Below are the code and all the weights of a small trained network. Each question names an input and a target symbol and asks about switching units off, where a switched-off unit gives its printed mean instead of its output.

import numpy as np


def w(rows, s, z=0):
    codes = np.array(rows[::2]) - 128.0
    scale = np.full(codes.shape[1], s)
    scale[-1] = z or s
    return codes * scale


def norm(h):
    return h / np.sqrt((h * h).mean(-1, keepdims=True) + 1e-5)


def f(y):
    return y / 2 * (1 + np.tanh(0.7978845608 * (y + 0.044715 * y**3)))


def softmax(a):
    e = np.exp(a - a.max(-1, keepdims=True))
    return e / e.sum(-1, keepdims=True)


def log_softmax(a):
    a = a - a.max(-1, keepdims=True)
    return a - np.log(np.exp(a).sum(-1, keepdims=True))


def net(x, mask):
    ids = ['Φγηξστ'.index(c) for c in x.split()]
    T = len(ids)
    res = E[ids] + P[:T]
    u = 0
    for l in range(3):
        r = norm(res)
        for j in range(3):
            rows = slice(2 * j, 2 * j + 2)
            q, k, v = (r @ M[l][rows].T for M in (Q, K, V))
            z = softmax(np.where(np.tri(T) > 0, q @ k.T / 2**0.5, -1e9)) @ v
            o = O[l][rows]
            res = res + np.where(mask[u + j], z, o[:, -1]) @ o[:, :-1]
        u += 3
        y = f(norm(res) @ A[l][:, :-1].T + A[l][:, -1])
        res = res + np.where(mask[u : u + 8], y, B[l][:, -1]) @ B[l][:, :-1]
        u += 8
    return log_softmax(norm(res)[-1] @ U[:, :-1].T + U[:, -1])


Q, K, V, O, A, B = {}, {}, {}, {}, {}, {}
E = w([
[186,98,107,109,189,71,123,190],'Φ',
[130,75,172,3,124,88,77,99],'γ',
[201,118,25,134,64,104,72,143],'η',
[214,174,66,127,119,154,22,155],'ξ',
[215,103,42,83,111,152,167,110],'σ',
[153,42,123,244,138,205,82,147],'τ',
],0.022)
P = w([
[249,157,144,162,76,45,58,185],'0',
[194,128,164,130,68,86,81,187],'1',
[181,142,148,132,131,56,109,176],'2',
[206,51,117,95,89,116,115,144],'3',
[159,106,135,100,148,88,120,170],'4',
[150,69,126,111,131,121,124,135],'5',
[122,114,143,130,156,111,122,128],'6',
[133,111,111,109,154,137,124,108],'7',
[105,95,92,85,134,140,133,116],'8',
[104,63,99,105,145,178,160,97],'9',
[90,130,70,86,175,159,149,124],'10',
[48,134,101,90,178,160,158,119],'11',
[53,118,57,105,190,201,185,116],'12',
[53,121,91,97,202,161,185,125],'13',
],0.019)
Q[0] = w([
[131,120,92,8,147,70,110,131],'0.h0',
[122,114,114,127,131,123,83,143],'0.h0',
[95,155,156,175,106,137,151,102],'0.h1',
[116,188,125,156,114,99,159,128],'0.h1',
[81,78,171,142,123,153,89,103],'0.h2',
[116,111,174,96,111,108,130,103],'0.h2',
],0.16)
K[0] = w([
[153,159,2,128,148,198,113,116],'0.h0',
[109,144,107,117,160,114,86,126],'0.h0',
[160,133,179,210,92,109,73,143],'0.h1',
[181,157,168,112,99,58,87,125],'0.h1',
[3,149,199,137,143,151,93,144],'0.h2',
[103,159,221,56,183,124,145,105],'0.h2',
],0.098)
V[0] = w([
[116,95,1,163,92,92,123,140],'0.h0',
[108,172,56,95,158,206,99,121],'0.h0',
[229,142,186,136,64,79,73,173],'0.h1',
[162,168,134,106,114,154,222,115],'0.h1',
[210,98,117,184,123,174,157,154],'0.h2',
[92,144,175,34,100,104,143,96],'0.h2',
],0.076)
O[0] = w([
[158,87,126,116,135,3,139,94,255],'0.h0',
[100,188,149,74,98,108,176,33,172],'0.h0',
[83,182,164,134,35,56,111,158,169],'0.h1',
[190,121,77,59,67,174,99,116,106],'0.h1',
[145,155,164,171,59,129,185,145,181],'0.h2',
[107,104,115,77,142,137,23,96,120],'0.h2',
],0.038,0.061)
A[0] = w([
[147,109,93,103,122,251,108,116,153],'0.n0',
[128,131,43,115,6,76,67,99,108],'0.n1',
[96,111,183,40,151,124,182,117,105],'0.n2',
[254,124,46,66,41,149,123,157,212],'0.n3',
[140,78,53,120,75,184,65,97,49],'0.n4',
[93,122,65,45,157,150,70,127,118],'0.n5',
[42,132,128,38,61,38,96,135,245],'0.n6',
[77,179,150,89,99,189,92,109,2],'0.n7',
],0.039,0.005)
B[0] = w([
[215,126,185,121,162,100,140,145,139],'0.n0',
[109,150,180,149,178,87,110,132,210],'0.n1',
[125,133,139,128,167,77,128,84,164],'0.n2',
[127,130,255,146,94,154,113,144,172],'0.n3',
[146,128,126,158,188,124,100,128,150],'0.n4',
[119,96,118,212,98,151,132,71,186],'0.n5',
[125,118,212,138,176,104,64,107,254],'0.n6',
[109,134,112,152,155,112,128,77,135],'0.n7',
],0.056,0.046)
Q[1] = w([
[147,124,174,210,125,110,114,188],'1.h0',
[82,115,88,88,169,134,36,99],'1.h0',
[66,170,4,111,94,241,145,237],'1.h1',
[147,119,145,122,136,91,119,122],'1.h1',
[139,136,82,92,71,158,86,196],'1.h2',
[125,158,166,98,113,49,113,78],'1.h2',
],0.11)
K[1] = w([
[146,117,115,148,172,239,141,114],'1.h0',
[92,207,128,178,57,90,119,219],'1.h0',
[94,165,148,113,61,2,49,169],'1.h1',
[120,110,84,123,142,145,178,112],'1.h1',
[150,191,125,126,9,42,146,185],'1.h2',
[150,78,120,59,148,129,22,78],'1.h2',
],0.077)
V[1] = w([
[127,92,170,195,172,163,117,106],'1.h0',
[134,120,118,147,165,157,114,90],'1.h0',
[221,83,161,194,253,197,207,106],'1.h1',
[118,112,122,122,116,117,85,105],'1.h1',
[145,128,138,110,118,116,171,189],'1.h2',
[142,129,70,74,98,142,74,135],'1.h2',
],0.063)
O[1] = w([
[119,71,170,130,146,139,132,100,208],'1.h0',
[135,82,126,112,179,122,158,108,60],'1.h0',
[78,86,251,163,98,126,141,252,149],'1.h1',
[132,128,103,116,161,158,120,138,69],'1.h1',
[118,143,96,165,132,135,144,176,5],'1.h2',
[104,179,79,92,102,106,102,103,13],'1.h2',
],0.033,0.03)
A[1] = w([
[159,135,156,79,71,200,130,58,183],'1.n0',
[182,66,115,162,173,196,162,218,152],'1.n1',
[160,128,91,65,106,63,200,92,116],'1.n2',
[107,176,40,124,76,86,115,119,4],'1.n3',
[123,114,116,132,115,69,91,149,76],'1.n4',
[3,227,62,72,160,139,194,18,236],'1.n5',
[128,139,27,90,199,158,43,95,131],'1.n6',
[165,65,138,117,128,157,146,83,88],'1.n7',
],0.055,0.0031)
B[1] = w([
[225,130,238,135,88,147,123,115,184],'1.n0',
[37,143,224,134,193,137,106,64,247],'1.n1',
[162,94,145,59,119,118,152,80,210],'1.n2',
[194,132,134,54,175,109,134,96,146],'1.n3',
[131,126,143,84,182,169,80,135,254],'1.n4',
[3,191,191,73,124,124,148,128,166],'1.n5',
[65,24,159,201,27,159,145,33,213],'1.n6',
[140,210,120,103,162,101,124,122,216],'1.n7',
],0.054,0.022)
Q[2] = w([
[154,119,43,111,132,194,119,180],'2.h0',
[120,145,250,145,107,75,148,59],'2.h0',
[131,136,127,176,161,163,111,148],'2.h1',
[110,148,87,193,127,173,180,136],'2.h1',
[124,108,50,118,143,196,118,175],'2.h2',
[125,112,159,159,139,142,136,137],'2.h2',
],0.15)
K[2] = w([
[138,76,56,149,103,155,209,141],'2.h0',
[71,155,150,73,150,88,2,105],'2.h0',
[139,82,105,226,124,142,126,166],'2.h1',
[180,143,153,206,99,93,240,239],'2.h1',
[83,170,62,171,70,96,10,172],'2.h2',
[132,104,108,171,176,200,165,164],'2.h2',
],0.077)
V[2] = w([
[123,224,137,73,144,97,89,193],'2.h0',
[103,91,126,91,199,168,77,115],'2.h0',
[98,91,111,156,1,87,133,88],'2.h1',
[123,130,176,78,156,75,70,61],'2.h1',
[119,132,116,77,118,187,140,100],'2.h2',
[145,146,140,125,216,121,193,99],'2.h2',
],0.086)
O[2] = w([
[111,112,100,198,225,161,148,80,184],'2.h0',
[93,156,111,45,132,148,165,106,176],'2.h0',
[141,53,133,124,254,208,171,124,161],'2.h1',
[147,166,83,135,76,181,196,171,251],'2.h1',
[108,122,194,175,162,116,126,95,89],'2.h2',
[107,128,121,97,170,122,184,188,191],'2.h2',
],0.046,0.13)
A[2] = w([
[241,118,136,107,144,178,127,83,9],'2.n0',
[89,143,127,108,206,150,114,90,141],'2.n1',
[76,172,183,113,69,123,145,125,165],'2.n2',
[131,79,154,108,254,198,89,134,137],'2.n3',
[104,160,203,160,100,201,104,151,220],'2.n4',
[137,90,131,165,221,155,179,69,185],'2.n5',
[103,190,115,79,54,101,72,148,142],'2.n6',
[146,204,74,160,119,83,117,163,129],'2.n7',
],0.074,0.011)
B[2] = w([
[229,158,210,143,122,146,43,86,160],'2.n0',
[234,78,123,179,133,142,116,151,213],'2.n1',
[97,198,125,55,105,136,101,190,181],'2.n2',
[116,28,240,149,126,136,254,125,227],'2.n3',
[103,119,78,98,147,64,233,126,174],'2.n4',
[89,211,106,10,44,105,62,137,254],'2.n5',
[117,232,130,129,81,81,198,172,151],'2.n6',
[82,75,124,38,136,201,103,87,149],'2.n7',
],0.06,0.078)
U = w([
[132,109,90,141,187,162,60,157,174],'Φ',
[124,39,119,103,141,203,141,90,225],'γ',
[168,58,36,79,182,2,135,56,36],'η',
[46,180,120,73,106,116,65,114,195],'ξ',
[224,156,193,153,124,168,84,91,3],'σ',
[129,126,193,169,186,121,180,200,106],'τ',
],0.0088,0.0035)

Each question gives the input, a string of symbols that net reads in full, and the target symbol t.
The units are the heads (2 rows each of Q, K, V and O) and the neurons (one row each of A and B). Each row of codes is followed by its name. A weight is (code - 128) times the scale printed after its matrix; where a second scale follows, it is the last column's (O, A, B and U).
mask holds one flag per unit, layer by layer, with each layer's heads first. A switched-off unit (its flag False) gives its mean, the last column of its rows in O or B, instead of its output. The means were averaged over made-up inputs and are rounded, as every weight is.
A unit's drop is (log p(t) with every unit on - log p(t) with that unit switched off) / (log p(t) with every unit on - log p(t) with every unit switched off).
The circuit of an input: a set's keep is (log p(t) with only the set's units on - log p(t) with every unit switched off) / (log p(t) with every unit on - log p(t) with every unit switched off). Starting from the 12 units with the biggest drops (on a tie, the unit counted first), units are removed one at a time, each time the one whose removal leaves the highest keep (on an exact tie, the one counted first), for as long as the keep stays at least 0.8.
circuit, biggest first: the units of the circuit, biggest drop first
most important unit: the unit with the biggest drop
k most important neurons: the k neurons with the biggest drops, biggest first
k most important neurons of layer l: the k neurons of layer l with the biggest drops, biggest first
which heads matter: for each layer, one digit per head in row order, 1 if its drop is at least 0.15 and else 0, layers parted by /
input γ γ σ η γ γ γ γ σ γ Φ ξ, target ξ: most important unit -> 0.h0
input σ γ τ, target ξ: which heads matter -> 011 / 010 / 011
input τ ξ τ γ σ η τ Φ γ σ γ γ γ γ, target γ: circuit, biggest first -> (0.h2, 1.n6, 0.h1)
input γ Φ ξ ξ γ σ ξ, target σ: circuit, biggest first -> (0.h1, 2.n0)
input ξ η γ Φ, target ξ: 3 most important neurons -> (2.n3, 2.n1, 2.n2)
input γ τ γ γ τ η η σ γ Φ η ξ σ ξ, target σ: which heads matter -> 110 / 000 / 000
input τ σ γ γ η ξ η, target ξ: which heads matter -> 110 / 000 / 000
input γ τ σ τ γ ξ γ σ γ σ, target σ: 2 most important neurons of layer 2 -> (2.n0, 2.n3)
input γ Φ σ τ τ σ τ ξ γ ξ ξ Φ, target ξ: circuit, biggest first -> (0.h0, 2.n3)
input γ σ σ τ γ τ γ γ η γ γ, target η: which heads matter -> 100 / 000 / 000
input γ γ γ γ Φ γ γ γ σ γ σ, target σ: 3 most important neurons -> (2.n0, 1.n0, 0.n3)
input γ τ σ, target ξ: 2 most important neurons -> (2.n3, 2.n2)
input τ τ γ γ σ γ γ, target σ: circuit, biggest first -> (0.h1, 2.n0, 2.h2)
input τ τ γ, target ξ: circuit, biggest first -> (2.h1, 0.h2)
input γ γ σ η, target σ: 2 most important neurons -> (2.n0, 1.n6)
input Φ η η, target η: most important unit -> 0.h0
input ξ γ σ, target ξ: circuit, biggest first -> (2.n3, 0.h1)
input γ σ ξ ξ γ σ γ σ γ, target σ: which heads matter -> 010 / 000 / 000
input Φ γ η η γ, target η: circuit, biggest first -> (0.h0, 0.h2)
input γ γ γ τ, target ξ: most important unit -> 2.n5
input η γ γ γ Φ γ η, target η: 2 most important neurons of layer 2 -> (2.n3, 2.n2)
input γ Φ σ ξ η γ γ, target γ: which heads matter -> 011 / 000 / 010
input τ τ γ γ γ τ γ τ ξ σ Φ, target σ: which heads matter -> 111 / 001 / 000
input ξ η σ τ γ, target ξ: which heads matter -> 001 / 000 / 111
input τ τ γ τ η Φ Φ η γ Φ, target η: which heads matter -> 110 / 000 / 000
input ξ η η, target ξ: 2 most important neurons of layer 2 -> (2.n3, 2.n1)
input η γ γ γ ξ, target ξ: which heads matter -> 010 / 000 / 000
input γ σ Φ γ σ η, target σ: most important unit -> 0.h1
